In the rows, 128 means zero.
Each row has a class, written after it, and each block has its own classes.
[127 140 102 151 149 101 124 104 153  71 160  96 121  97  85 117 172 139
 102 119 183 168 124 117 110 203 142 105 146 159 105 105]
zonu
[107  92 123 151 146  95 134 167 133  98 143 184 142 110 108 131 141 142
 143 112 187 197 162 149  82 155  67 167 129  89  98 121]
Metad
[116  93 115 130 129 104 146 144 132 101 172 197 141 121 112 144 140 136
 125 152 205 198 138 126  67 159  72 162 117  97 134 122]
zonu
[112  98 115 131 137  92 160 158 141 106 136 178 137 115 109 141 128 153
 136 126 191 196 142 122  84 167  58 159 120 105 112 110]
tabot
[111 124 114 147 166 169 181 129 153  71  97 164 177 138  97 150  89 129
  93  96 116 118 131 140 100 152 123 164 135 125 102  35]
lota
[114 182 134 156 130 156 157 153 100 120 111  68 146 102 126 169 104 116
 105 122 149 123 113 117 165 165 154 156 136 143 110  64]
lovim
[ 94 133 100 145 165 170 184 146 174  75 123 180 168 134 108 141 109 110
  90  86 132 133 141 131 101 146 114 170 142 134 108  52]
tad
[108  98 114 126 133  98 157 165 143 108 159 183 144 118 113 147 133 155
 134 136 200 206 136 120  74 167  65 161 114  98 123 123]
tabot
[132 113 109 159 170 127 137 116 140  73 129  93 122  96  87 136 151 152
 115 104 161 150 143 136 133 195 149  84 144 153  85  83]
lota
[138 138 111 157 165 134 149 117 144  77 167  96 124  98  94 128 163 150
 108 111 181 159 128 109 132 207 132 115 137 145 100  82]
sul
[ 92 126  94 131 177 169 180 144 168  66  96 152 178 131  93 127  88 137
  92  89 119 113 128 126 116 160 112 163 143 139  83  37]
tabot
[ 99 138 114 146 166 179 192 141 161  72 107 170 174 136 112 143  95 112
  89  88 132 118 140 131 116 148 111 179 143 134  94  38]
tad
[112 168 127 144 133 182 162 140 105 134 106  71 140 120 150 162 107 142
 108 119 136 103 106 124 187 144 144 153 140 134 100  74]
nulis
[116 171 134 169 141 151 153 158 106 133 129  78 148  91 121 161 109 123
 125 112 142 123 118 128 166 155 156 149 129 127 115  78]
Metad
[124 151 114 185 158 102 128 125 143  75 141  85 128  85  81 122 162 141
 120 104 174 177 138 132 117 204 140 119 143 140  94  96]
Metad
[127 151 114 157 155 119 131 115 149  81 143  83 133  96  99 137 176 142
 112 132 172 157 124 117 106 199 140 121 139 152 106 105]
mek
[125 149 112 155 152 116 124 117 144  86 143  84 126  93 106 137 180 145
 117 127 174 157 127 128 107 186 141 117 141 148 108 115]
mek
[112 181 140 148 132 168 161 144 105 127 133  70 154 113 137 180 116 132
 114 147 167 118 102 117 142 166 140 178 132 135 123  73]
mek
[117 105 125 159 137  92 144 163 135 110 165 197 154 113 110 142 142 140
 137 140 204 223 147 133  66 164  69 167 107  77 126 127]
Metad
[113  95 112 128 134  95 154 153 138 100 153 186 137 120 109 142 134 154
 135 133 186 204 139 117  72 166  61 158 112  96 123 126]
tabot
[121 156 109 167 142 125 137 104 145  77 139  97 126 111 107 130 170 158
 106 108 168 163 121 118 122 199 123 126 144 141 101 100]
nulis
[108  85 132 136 135 107 145 154 138 104 136 183 145 121 117 139 132 154
 136 125 184 195 153 140  83 166  59 151 130 102 121 102]
bag
[116  88 125 130 145 103 147 154 127  97 147 175 133 127 116 146 135 138
 130 120 188 187 155 138  88 149  67 168 138  99 110 107]
soge
[125 137 116 162 155 110 127 109 164  69 136  95 120  82  99 121 177 140
 105 113 167 168 139 123 114 200 141 109 140 152  89  94]
rako
[107  87 118 136 136 114 148 162 136 103 158 197 130 121 126 152 147 138
 130 122 198 205 157 137  83 148  76 159 126 102 112 135]
tad
[124 160 121 168 137  99 139 115 139  73 142  98 129  96  96 134 172 130
 107 105 184 178 131 115 115 204 137 120 143 146  99 101]
lovim
[112  85 123 158 147  95 143 163 135 105 137 188 142 108 104 134 143 145
 144 114 184 199 161 146  86 159  64 157 124  91  96 122]
Metad
[111  92 120 137 130 106 162 166 146 107 169 212 136 118 122 159 150 132
 131 127 191 212 152 125  66 151  60 167 114  93 133 130]
tad
[127 161 124 168 140 107 142 119 144  71 140  97 135  99  96 136 166 122
 103 107 184 176 133 118 109 203 146 111 141 146  95  99]
lovim
[124 139 104 167 155 126 142 113 152  78 141 106 125  98 105 126 177 156
 110 101 170 162 132 118 134 197 125 103 142 143  93  98]
nulis
[114  81 110 132 146 118 137 161 130  93 164 178 118 111 110 141 149 159
 136 108 174 184 153 133  88 158  60 162 130 103 111 111]
sul
[121  92 128 135 143  98 144 160 135 102 149 177 134 124 112 146 130 137
 129 132 198 201 153 139  80 154  70 162 130  99 118 107]
soge
[107  88 124 134 129 115 158 161 138 104 170 210 134 128 125 158 139 127
 131 120 185 202 154 124  77 150  67 172 120  97 125 126]
tad
[133 175 143 139 131 165 180 139 106 146 125  72 141 116 133 179  91 119
 120 136 138 104 104 120 157 146 161 150 122 127 144  69]
lota
[103 138 113 152 164 157 172 147 159  68  99 155 172 119  93 138 103 107
  89  86 122 129 139 127 113 163 123 156 141 140  87  41]
lovim
[125 161 117 161 146 117 134 111 144  85 157  93 137 102 105 142 180 145
 116 135 192 161 122 120  96 197 136 130 138 144 118 112]
mek
[119 170 130 144 135 177 170 152  99 126 157  78 144 104 135 177 119 135
 109 129 164 125 103 110 156 158 150 176 127 121 133  69]
sul
[109 136 117 136 171 165 187 144 163  71 119 149 179 136 103 145  96 103
  82  95 127 126 130 125 105 150 123 176 143 124 105  28]
soge
[126 154 108 150 147 100 143 118 159  74 141  89 128 104  93 124 151 147
 107 111 178 181 120 107 108 206 134 113 136 148 102  98]
tabot
[115  93 124 128 137 101 146 164 132 102 173 178 142 123 119 158 145 135
 122 137 199 210 144 131  73 152  80 165 124  88 128 117]
soge
[107 170 122 137 135 167 165 164 122 144 128  85 128 105 144 167 111 111
 117 110 138 112 123 127 166 126 157 149 138 142 131  88]
tad
[129 127 117 158 169 131 138 120 162  71 139 103 146  94  91 117 152 152
 108 120 169 164 139 122 120 209 136  85 135 146 109  79]
bag
[111 168 136 145 128 163 158 139 117 137 123  81 140 103 143 161 120 129
 112 136 145 109 111 116 162 151 143 164 130 135 124  74]
rako
[100 130 126 137 169 181 175 135 164  65 112 155 190 128 105 132  92 135
  91 100 126 119 131 135 111 166 110 162 138 123 106  28]
bag
[114  97 127 132 135 113 144 152 126 110 161 175 142 117 124 160 157 147
 138 149 192 183 139 130  74 157  68 170 119  98 122 130]
mek
[120 177 150 137 125 155 182 142 112 135 137  86 147 113 144 179 120 109
 120 139 150 120 104  99 136 158 130 190 126 122 133  79]
mek
[ 92 120 129 138 171 216 159 122 132  67 108 151 200 151 119 135  64 153
  83 108 142  97 129 150 150 155 126 154 146 129  81  16]
bag
[102  87 124 142 129 110 154 159 124 108 142 194 121 123 128 154 138 140
 138 107 190 189 161 138 100 145  56 172 137 108 107 114]
tad
[116 146 109 163 142 115 147 120 150  72 160 112 117 101 105 139 177 128
 109  94 171 173 141 116 107 184 130 123 147 145 115 105]
tad
[ 92 132 113 142 171 214 178 132 142  71 117 163 176 156 123 144  71 130
  84  97 148 105 137 146 142 142 121 168 147 134  78  35]
tad
[131 167 146 143 126 153 184 123 103 133 135  94 142 124 130 180  99 117
 121 120 141 114 104 112 150 159 150 164 125 125 136  79]
lota
[119 154 104 154 143  99 146 119 156  79 143  93 130 103  92 129 159 150
 110 109 179 181 121 110 103 203 134 115 140 148 107 102]
tabot
[109 139 116 138 175 211 175 136 132  80 136 143 177 139 120 144  86 143
  85 110 160 106 122 134 144 151 131 170 136 122  90  29]
sul
[119 153 106 153 146 104 149 111 150  76 135  89 133 109  95 125 156 153
 108 109 179 169 120 109 115 203 132 120 144 150  98  97]
tabot
[ 92 126  95 129 173 162 178 143 170  65  99 150 175 127  95 129  93 133
  88  85 113 122 127 125 109 156 118 158 141 137  85  42]
tabot
[116 113 131 146 118  94 144 159 123 100 158 183 136 112 117 158 141 128
 126 130 199 217 144 123  74 167  73 158 114  94 123 119]
lovim
[125 181 153 143 123 152 196 125 129 140 137  95 140 112 139 163 111  98
 117 136 140 114 106  90 146 167 130 189 120 127 137  68]
rako
[118 180 133 156 124 162 188 131 122 119 142 109 146 125 137 168 119 125
 111 115 152 139 106  96 138 175 118 181 128 117 128  75]
nulis
[100 145 118 149 160 165 183 139 149  67  99 151 180 129 103 143 101 109
  82  93 133 125 131 128 116 160 121 169 142 131  83  36]
lovim
[ 93 121 118 133 172 185 167 137 154  65  91 138 181 126 106 135  82 135
  85  92 109 114 132 146 126 155 120 158 148 132  88  18]
bag
[108 130 108 135 174 181 188 147 165  71 136 165 173 129 101 139 103 121
  86  93 129 126 127 119 107 161 112 182 134 122 103  29]
sul
[102 138 102 142 163 173 181 134 173  77 106 166 168 135 115 131 112 133
  90  87 112 122 127 127 112 150  99 163 136 120  97  52]
nulis
[123 182 137 150 122 159 189 132 124 132 140 106 142 121 142 165 114 118
 114 114 139 122 103  94 154 162 123 173 124 120 136  74]
nulis
[128 135 106 152 175 134 140 122 149  85 137  96 136  93  99 131 167 141
 116 134 172 142 135 125 120 191 134 110 137 151  97  98]
mek
[111  99 122 135 133 113 171 158 140 102 160 206 137 128 125 156 141 122
 130 128 192 202 154 125  66 149  66 182 120  92 130 126]
tad
[104  81 111 154 158  99 128 164 130  97 125 182 140 108 105 123 144 156
 145 111 188 186 170 159  96 151  65 155 135  96  85 120]
Metad
[132 128  94 161 163 115 138 114 150  83 148 106 129  84  84 123 164 131
 103 125 184 159 132 123 125 191 155  83 139 160 105  94]
zonu
[132 177 136 132 125 149 186 121 122 135 151  99 140 119 126 157 102  96
 113 135 142 110  98  97 141 155 144 162 122 133 147  86]
zonu
[110  90 119 157 148  96 143 159 128 101 129 179 137 109 104 130 140 144
 143 119 184 194 162 149  85 156  63 166 129  91  98 114]
Metad
[100  86 116 137 136 113 157 164 133 101 141 189 118 119 119 150 139 134
 137 103 176 185 164 137  92 146  58 174 139 110 111 111]
tad

Next block, with new classes.
[ 93  75 167 198  86  98  99 116 120 179 127  65 150 118 134 120 127 140
 133 124 162 142 166 139 147 105  73  79 191 141 130 125]
pifo
[ 88  66 166 204  91 103 116 144 141 182 128  81 149 137 140 135 125 117
 123 112 157 143 196 132 135 104  88  54 177 123 149 110]
kav
[127 180 100 167 166 151 122 180  63 146  88 111 142  24 150 147 105 136
  70 154  85 202 112 185 159  87  98  62 114  90  53 108]
talez
[143 106 114 130 112 101 115 158 173 150 136 101 193 163  65 140 168 117
 163 169 169 140 193 126 163 124  81 140 143 101  74 203]
lifi
[101 186 103 175 150 119 124 203  71 132  88 130 150  53 139 158 101 128
  64 196 104 194 123 191 125 126  78  89 131  96  80 116]
dos
[102  71 146 171  81  96 110 117 118 161 129  85 160 129 115 125 120 119
 121 110 159 146 171 136 155  99  76  74 179 135 164 131]
lifi
[124 189  88 173 165 139 116 184  62 147  90 136 119  32 157 147 103 126
  81 162  83 202 108 186 165  95 118  71 125  87  52 121]
talez
[ 87  55 169 193  92 117 102 107 121 176 123  63 175 111 121 116 140 154
 132 126 160 135 154 136 140  90  60  81 181 142 145 104]
pifo
[115  93 130 121 131  61 116 164 147 151 131 103 200 141  87 175 157 119
 165 189 108 134 167 149 159 109  65 154 147 103  79 178]
pifo
[110  97 131 135 128 102 126 151 160 167 150  99 179 172  82 168 167 108
 138 150 148 135 178 112 152 104  85 134 143 116  82 188]
kav
[116 183  92 130 160 154 121 168  71 140  80 131 145  35 162 145 105 135
  79 155  80 207 125 187 173  89  95  55 149  98  60 130]
Bato
[123 106 119 126 119  98 115 169 164 168 131  84 183 153  55 163 176 114
 146 186 167 129 176 139 151 115  77 136 140  94  56 160]
talez
[126 163 107 171 166 162 137 172  65 129  76 141 163  20 145 133 124 144
  96 163 125 218 130 199 154  93  71  70 129  80  89 112]
kope
[108  69 162 181  80  93 103 128 131 166 124  74 157 139 123 121 126 128
 123 121 187 148 198 140 147 117  73  69 175 128 153 133]
lifi
[ 94  48 175 206  91 121 117 134 132 177 131  72 143 134 130 119 140 137
 114 110 167 137 182 130 126 109  75  54 170 141 162 105]
kav
[160 107 174 124  95 126 166 182 139 125 140 101 151 106 170  87 161 156
 134 131  94 138 125 101 162  87  83  51  51 154 195  80]
Puvi
[177  96 179 126  97 113 162 188 127 129 124  89 154 118 156 100 149 159
 125 114 122 143 150 103 176  93  88  58  64 157 220 122]
lifi
[139  94 121 105 117 108 116 166 169 151 133  87 205 187  77 156 181 111
 157 173 167 117 173 131 157 117  78 147 154  99  68 181]
fima
[ 85  41 173 201  88 129 116 120 119 178 131  71 173 122 118 124 148 137
 118 115 150 140 166 126 137  88  59  55 169 136 164  97]
kav
[ 92  72 160 170  83  98 115 111 141 167 116  95 158 118 117 131 125 128
 136 118 185 134 186 145 117  98  78  47 183 121 120 117]
suzur
[169 104 156 129 110 120 171 174 132 133 131 102 152 112 157  92 143 159
 149 114  85 128 125  98 177  99  85  69  61 163 200  83]
dag
[113  46 158 180  82 114 107 110 115 158 129  74 173 122 109 106 140 146
 120 124 166 145 171 143 146 103  56  67 164 148 160 123]
lifi
[178 100 174 115 106 117 155 176 128 126 136  92 155 132 166 111 156 154
 132 118  98 119 122 101 183  76 115  68  68 150 195 109]
fima
[ 80 201  68 196 161 102 132 208  71 144  83 144 103  75 156 154  85 114
  80 185  82 193 126 192 131 126  88  76 159 106  70 126]
dag
[172 108 167 115 105 100 154 182 132 133 150  98 132 145 173 120 146 142
 130 118  89 124 126 102 189  85 128  73  78 155 182 130]
fima
[ 88  90 153 187  69  98 108 119 139 163 137  79 132 133 148 107 127 121
 126 129 175 140 172 136 134 105  67  57 185 138 113 101]
Puvi
[149  93 156  85 103 122 144 168 148 148 132  90 131  94 155 102 148 167
 132 114  94 120 154  99 158  91 122  47  86 149 167 138]
Bato
[ 95  74 172 161  82  97 117 108 125 165 117  90 171 122 117 139 129 128
 128 122 189 140 180 151 120 103  61  51 178 129 129 114]
suzur
[120 173  77 183 173 158 122 170  77 146  79 131 164  33 159 119 112 135
 103 161  75 202 118 179 158 105  74  70 123  93  68 101]
dag
[148  91 168 140 105 122 170 204 167 147 134  84 126  96 158 119 156 158
 120 105  87 124 163  90 137  89 116  49  64 137 198 104]
kav
[129  88 137 103 110 118 122 143 178 141 133  87 218 144  53 151 174 138
 150 184 169 122 176 121 135 126  57 162 127  96  74 134]
dos
[174 101 175 118 101 122 159 178 126 131 134  94 151 116 153 107 144 163
 125  98 115 140 133  93 181  96  99  69  65 153 217 132]
lifi
[122 188  99 135 166 165 117 163  73 139  78 129 145  40 162 138 104 132
  85 150  86 208 125 182 169 102 104  55 140  87  63 124]
Bato
[142  94 134 134 107  98 150 186 157 148 132  96 127  97 145  89 146 156
 161 127  80 111 157  90 141 105 109  60  70 135 178 110]
dag
[172  92 158 113 101 121 148 196 171 139 133  85 140 111 151 106 175 158
 135 122  96 110 149  94 160  98 129  72  72 120 193 118]
fima
[119  94 109 112 133  66 124 157 134 152 131 104 224 140  78 160 165 112
 165 199 104 138 175 147 158 110  33 132 117 113  82 153]
dag
[132 169 102 183 167 167 131 160  70 131  90 142 152  23 144 125 136 152
  96 168 123 212 117 195 155 101  81  77 124  93  78 127]
kope
[169  96 160 113 105 112 150 196 161 133 129  85 144 117 158 111 158 152
 135 117  90 103 145  92 155  95 135  75  73 122 191 123]
fima
[150  97 166  90  97 134 161 173 132 147 133  89 148 108 160 109 145 161
 124 102  84 127 125  97 185  79 100  46  91 165 193 117]
Bato
[155  85 163 122 106 119 162 179 146 137 128  93 133  84 140 100 171 164
 142 117 130 125 147 104 143  97  95  64  72 132 205 124]
kope
[114  63 165 169  78 117 103 136 132 165 117  58 156 155 142 119 145 132
 127 122 186 120 167 137 140 110  72  64 185 127 139 104]
fima
[100  67 144 191  98  95 108 115 133 169 123  74 159 127 118 105 124 131
 146 124 166 130 182 141 136 117  57  60 165 136 139  82]
dag
[147 113 164 138 107  99 157 177 134 144 133 105 141 104 170 119 139 153
 138 116  79 129 125 103 175  78 120  88  91 157 200 119]
pifo
[109 111 121 110 111  69 125 167 148 141 147 121 189 150 101 163 159 100
 152 200 109 151 164 149 160 110  49 127 136 105  66 153]
Puvi
[155  94 144 135 110 100 165 181 131 137 128  97 144 109 161  98 132 148
 146 112  74 121 131 105 170  91  85  59  75 164 190  92]
dag
[ 94  49 167 175  82 110 122 122 134 163 124  80 147 128 109 116 142 142
 146 124 208 136 184 143 133 109  55  72 187 121 145 113]
kope
[154  78 161 127 100 125 159 179 154 141 137 113 134  92 142  87 174 171
 160 133 125 126 155 101 142  94 111  65  68 130 193 128]
kope
[108  67 155 184  84 110 108 143 130 160 106  78 158 143 115 102 125 126
 127 128 192 144 198 141 129 122  73  64 178 123 153 129]
lifi
[102  81 157 186  82 101 106 132 136 162 111  81 138 145 130 116 121 129
 120 127 204 148 202 141 135 115  82  67 185 127 142 125]
lifi
[102  72 157 188  89  98 102 151 111 175 121  69 133 133 113 118 125 125
 127 134 176 128 161 149 132 115  81  53 167 130 123 106]
talez
[119  96 139  93 118  73 135 140 145 141 129 124 218 136  69 181 166 117
 156 189 126 141 178 148 146  95  57 123 133 102  67 178]
suzur
[142 180 100 158 165 152 125 187  80 130  81 123 164  55 164 146 122 126
  77 162  82 201 121 181 176  90 107  80 131  80  78 124]
fima
[126 102 127 128 107 116 120 152 174 147 152  89 186 150  77 126 184 129
 158 178 161 138 166 125 148 121  49 118 130 110  57 154]
Puvi
[132 174 105 183 169 156 124 197  60 144  80 111 149  22 142 138 111 145
  70 163  89 200 108 190 160  93  91  58 110  90  66 109]
talez
[ 95  65 150 176  81 110 105 128 139 165 120  73 164 151 123 130 139 118
 127 135 154 126 167 137 150  99  84  80 199 110 135 105]
fima
[148  80 168 143 115 116 160 195 149 157 149  82 134  92 162 119 157 161
 113  91  84 121 149  86 146  82 113  46  56 155 206 130]
kav
[100  71 145 187  92 101 111 121 132 168 117  63 155 127 125 106 125 134
 139 126 163 131 183 138 132 122  50  65 173 135 125  88]
dag
[ 85 216  80 188 158  87 119 205  58 147  85 145 109  72 168 171  88 109
  76 185  90 193 117 196 135 107 112 105 175 116  60 178]
pifo
[114  82 144 127 129  80 126 162 138 156 143 104 202 152  84 181 174 106
 141 180 108 145 177 137 154 110  59 130 124 106 103 167]
kav
[ 91  58 168 160  83 110 122 105 133 161 109  86 187 114 104 141 150 141
 123 132 184 128 167 149 113  94  45  61 175 130 139 101]
suzur
[ 75 183  93 200 158 113 139 217  63 145  82 145 114  80 170 177  94 103
  44 177  74 197 135 192 115 108 102  78 164 113  88 149]
kav
[ 85  47 169 207  95 119 116 127 119 174 133  78 163 122 117 123 134 130
 120 112 146 137 168 130 128  96  75  52 164 133 168 101]
kav
[103 200  92 189 160 109 124 214  53 133  84 143 119  94 160 159  91 116
  56 181 115 208 128 197 138 128  94  82 148 113  81 178]
lifi
[ 85  58 145 192  90 118 110 106 119 173 117  71 190 115 112 107 139 140
 143 133 149 130 157 135 136 106  34  66 167 133 151  68]
dag
[105  92 131 129 129  68 133 164 144 157 146 113 193 164  88 187 158  96
 138 180 105 144 186 140 154  95  74 132 135 112  91 173]
kav
[116 115 100 108 125  54 117 156 139 156 139 121 185 149  97 164 154  99
 172 198  96 142 177 143 160 126  60 140 132 103  70 166]
dag
[127 186 101 151 168 151 130 164  78 138  74 158 178  16 149 155 119 136
  90 153 102 209 120 187 147  87  92  65 123  80  67 136]
suzur
[126 180 107 187 179 134 119 178  62 142  85 115 171  23 157 147 112 141
  80 159  84 211 113 196 166  92  80  81 129 106  76 132]
pifo
[107  62 162 165  85 108 103 141 134 165 115  69 170 148 135 128 136 126
 129 125 173 123 176 140 143 103  82  73 186 113 141 108]
fima
